Below are the code and all the weights of a small trained network. Each question names an input and a class and asks about switching units off, where a switched-off unit gives its printed mean instead of its output.

import numpy as np


def w(rows, s, z=0):
    codes = np.array(rows[::2]) - 128.0
    scale = np.full(codes.shape[1], s)
    scale[-1] = z or s
    return codes * scale


def f(y):
    return np.maximum(y, 0)


def log_softmax(a):
    a = a - a.max(-1, keepdims=True)
    return a - np.log(np.exp(a).sum(-1, keepdims=True))


def net(x, mask):
    res = np.array(x, float).reshape(1, 6) / 4 @ E
    y = f(res @ A[0][:, :-1].T + A[0][:, -1])
    res = res + np.where(mask, y, B[0][:, -1]) @ B[0][:, :-1]
    return log_softmax(res[-1] @ U[:, :-1].T + U[:, -1])


A, B = {}, {}
E = w([
[228,46,159,55,170,131,175],'x0',
[116,144,25,90,160,72,150],'x1',
[116,104,80,130,104,117,224],'x2',
[145,57,135,199,5,112,157],'x3',
[166,33,106,174,135,223,56],'x4',
[130,165,138,198,199,53,162],'x5',
],0.011)
A[0] = w([
[66,132,143,204,103,111,68,193],'N0',
[125,77,70,50,193,135,166,160],'N1',
[137,181,188,144,167,109,66,164],'N2',
[91,160,63,80,176,110,127,145],'N3',
[80,127,7,171,88,138,57,181],'N4',
[94,131,197,120,166,184,60,164],'N5',
[179,137,51,137,127,86,166,181],'N6',
[142,94,136,166,72,114,234,132],'N7',
[104,138,53,185,83,122,73,182],'N8',
[167,141,110,156,107,81,169,238],'N9',
[166,2,175,156,97,135,171,253],'N10',
[143,112,254,116,156,146,108,247],'N11',
[38,138,125,188,101,157,47,178],'N12',
[120,214,132,138,147,88,80,153],'N13',
[68,114,121,175,108,184,54,164],'N14',
[79,142,169,66,120,140,181,131],'N15',
[146,109,53,125,77,70,226,198],'N16',
],0.011,0.0049)
B[0] = w([
[109,170,217,193,117,108,114,214],'N0',
[106,147,81,63,186,208,98,221],'N1',
[243,112,196,108,151,24,149,210],'N2',
[170,245,51,95,172,52,55,220],'N3',
[98,157,152,180,175,192,86,219],'N4',
[185,77,144,142,102,117,131,212],'N5',
[60,149,97,119,223,183,163,197],'N6',
[13,89,134,129,64,134,170,214],'N7',
[91,175,135,218,99,109,60,202],'N8',
[48,148,163,96,149,71,137,201],'N9',
[88,17,97,131,128,194,176,253],'N10',
[254,48,158,83,60,104,174,226],'N11',
[156,150,203,221,81,130,101,225],'N12',
[236,158,135,165,163,49,150,223],'N13',
[129,115,214,164,67,200,83,208],'N14',
[196,178,67,128,23,137,166,186],'N15',
[4,152,93,171,144,111,172,242],'N16',
],0.0075,0.014)
U = w([
[131,249,61,104,63,99,139,109],'0',
[189,141,194,119,147,36,161,209],'1',
[30,117,121,156,120,105,201,229],'2',
[112,207,41,111,235,112,98,170],'3',
[190,24,147,105,120,187,126,2],'4',
[118,167,184,223,105,137,32,159],'5',
],0.011,0.0006)

Each question gives the input, the list of numbers given to net, and the class t.
The units are the neurons (one row each of A and B). Each row of codes is followed by its name. A weight is (code - 128) times the scale printed after its matrix; where a second scale follows, it is the last column's (A, B and U).
mask holds one flag per neuron, in row order. A switched-off neuron (its flag False) gives its mean, the last column of its row in B, instead of its output. The means were averaged over made-up inputs and are rounded, as every weight is.
A unit's drop is (log p(t) with every unit on - log p(t) with that unit switched off) / (log p(t) with every unit on - log p(t) with every unit switched off).
The circuit of an input: a set's keep is (log p(t) with only the set's units on - log p(t) with every unit switched off) / (log p(t) with every unit on - log p(t) with every unit switched off). Starting from the 12 units with the biggest drops (on a tie, the unit counted first), units are removed one at a time, each time the one whose removal leaves the highest keep (on an exact tie, the one counted first), for as long as the keep stays at least 0.8.
units of the circuit, in order: the units of the circuit, biggest drop first
k most important neurons: the k neurons with the biggest drops, biggest first
drop when u is switched off: that unit's drop, to one decimal
input [-6,7,-4,-8,2,-2], class 5: 2 most important neurons : (N12; N14)
input [0,-4,-6,-6,1,-3], class 1: units of the circuit, in order : (N2)
input [-5,5,5,-1,-1,-7], class 3: units of the circuit, in order : (N4; N3; N11)
input [-1,4,-4,-4,-1,-8], class 3: units of the circuit, in order : (N11; N3)
input [2,3,-8,7,-7,-1], class 2: units of the circuit, in order : (N3; N2; N12)
input [-7,7,5,-2,2,-3], class 5: 4 most important neurons : (N8; N12; N4; N14)
input [3,5,-7,-3,3,-3], class 4: 2 most important neurons : (N16; N5)
input [8,7,1,3,-8,4], class 2: 4 most important neurons : (N7; N16; N9; N13)
input [-5,-4,3,-8,-6,-1], class 1: 2 most important neurons : (N2; N13)
input [-4,6,-2,5,-4,-3], class 5: 3 most important neurons : (N8; N4; N10)
input [7,3,-5,-5,-5,3], class 3: 3 most important neurons : (N1; N3; N12)
input [-6,-2,-8,-6,-3,2], class 1: drop when N2 is switched off : 0.3
input [-6,8,8,0,-2,-8], class 3: drop when N3 is switched off : 0.1
input [3,-3,-3,6,-6,-5], class 4: units of the circuit, in order : (N10)
input [-7,-8,-7,-3,-3,7], class 1: drop when N2 is switched off : 0.5
input [-3,-4,-6,-7,3,2], class 1: drop when N2 is switched off : 0.2
